Below are the code and all the weights of a small trained network. Each question names an input and a class and asks about switching units off, where a switched-off unit gives its printed mean instead of its output.

import numpy as np


def w(rows, s, z=0):
    codes = np.array(rows[::2]) - 128.0
    scale = np.full(codes.shape[1], s)
    scale[-1] = z or s
    return codes * scale


def f(y):
    return np.maximum(y, 0)


def log_softmax(a):
    a = a - a.max(-1, keepdims=True)
    return a - np.log(np.exp(a).sum(-1, keepdims=True))


def net(x, mask):
    res = np.array(x, float).reshape(1, 4) / 4 @ E
    y = f(res @ A[0][:, :-1].T + A[0][:, -1])
    res = res + np.where(mask, y, B[0][:, -1]) @ B[0][:, :-1]
    return log_softmax(res[-1] @ U[:, :-1].T + U[:, -1])


A, B = {}, {}
E = w([
[149,155,118,177,116,88,176],'x0',
[137,209,92,93,133,157,183],'x1',
[58,99,145,145,101,157,134],'x2',
[162,132,156,47,98,56,251],'x3',
],0.013)
A[0] = w([
[126,140,124,115,139,151,60,154],'n0',
[60,133,125,153,117,149,169,136],'n1',
[165,164,140,93,118,120,144,77],'n2',
[160,138,125,187,137,106,91,209],'n3',
[97,51,141,137,117,113,138,178],'n4',
[158,136,122,237,127,105,132,49],'n5',
[138,104,118,124,147,126,152,254],'n6',
[116,177,116,205,135,150,108,141],'n7',
[120,119,123,116,137,156,1,91],'n8',
[161,152,123,99,133,108,193,34],'n9',
],0.026,0.0035)
B[0] = w([
[56,148,119,154,71,106,143,198],'n0',
[157,167,188,146,53,188,165,171],'n1',
[155,130,94,114,152,119,184,192],'n2',
[133,132,198,150,112,169,56,191],'n3',
[204,127,208,123,118,102,75,179],'n4',
[99,54,222,147,124,61,149,185],'n5',
[124,220,126,170,116,101,124,158],'n6',
[66,81,107,188,134,184,147,205],'n7',
[5,90,125,174,167,42,128,254],'n8',
[142,129,71,101,157,74,230,229],'n9',
],0.022,0.027)
U = w([
[141,176,60,78,170,88,166,199],'0',
[146,138,183,154,91,67,177,233],'1',
[119,106,123,152,170,122,163,34],'2',
[34,69,162,206,130,109,90,179],'3',
[165,125,178,113,140,77,12,69],'4',
[76,155,107,153,96,187,163,96],'5',
[123,79,101,123,127,147,88,4],'6',
[132,72,108,74,136,126,91,21],'7',
],0.011,0.004)

Each question gives the input, the list of numbers given to net, and the class t.
The units are the neurons (one row each of A and B). Each row of codes is followed by its name. A weight is (code - 128) times the scale printed after its matrix; where a second scale follows, it is the last column's (A, B and U).
mask holds one flag per neuron, in row order. A switched-off neuron (its flag False) gives its mean, the last column of its row in B, instead of its output. The means were averaged over made-up inputs and are rounded, as every weight is.
A unit's drop is (log p(t) with every unit on - log p(t) with that unit switched off) / (log p(t) with every unit on - log p(t) with every unit switched off).
The circuit of an input: a set's keep is (log p(t) with only the set's units on - log p(t) with every unit switched off) / (log p(t) with every unit on - log p(t) with every unit switched off). Starting from all 10 units, units are removed one at a time, each time the one whose removal leaves the highest keep (on an exact tie, the one counted first), for as long as the keep stays at least 0.8.
units of the circuit, in order: the units of the circuit, biggest drop first
most important unit: the unit with the biggest drop
k most important neurons: the k neurons with the biggest drops, biggest first
drop of u: that unit's drop, to one decimal
input [-6,-7,8,4], class 4: units of the circuit, in order => n4
input [-6,4,6,2], class 1: 2 most important neurons => n7, n8
input [3,3,5,2], class 1: 2 most important neurons => n1, n7
input [4,4,6,-2], class 5: 2 most important neurons => n8, n1
input [-5,-3,8,5], class 4: 2 most important neurons => n4, n9
input [-4,7,7,1], class 5: 2 most important neurons => n5, n4
input [5,4,5,2], class 1: 2 most important neurons => n1, n7
input [2,-3,5,2], class 1: 3 most important neurons => n3, n1, n8
input [5,6,-2,-2], class 1: 2 most important neurons => n8, n5
input [4,-5,7,4], class 1: 2 most important neurons => n1, n3
input [6,-4,4,8], class 1: 2 most important neurons => n4, n1
input [-5,-4,8,6], class 4: 2 most important neurons => n4, n9
input [-7,5,3,1], class 5: drop of n8 => 0.5
input [1,4,-4,6], class 0: drop of n1 => 0.0
input [1,-4,-3,4], class 0: most important unit => n5
input [-5,8,5,0], class 5: drop of n4 => 0.1
input [-2,-8,-6,4], class 4: drop of n9 => 0.1
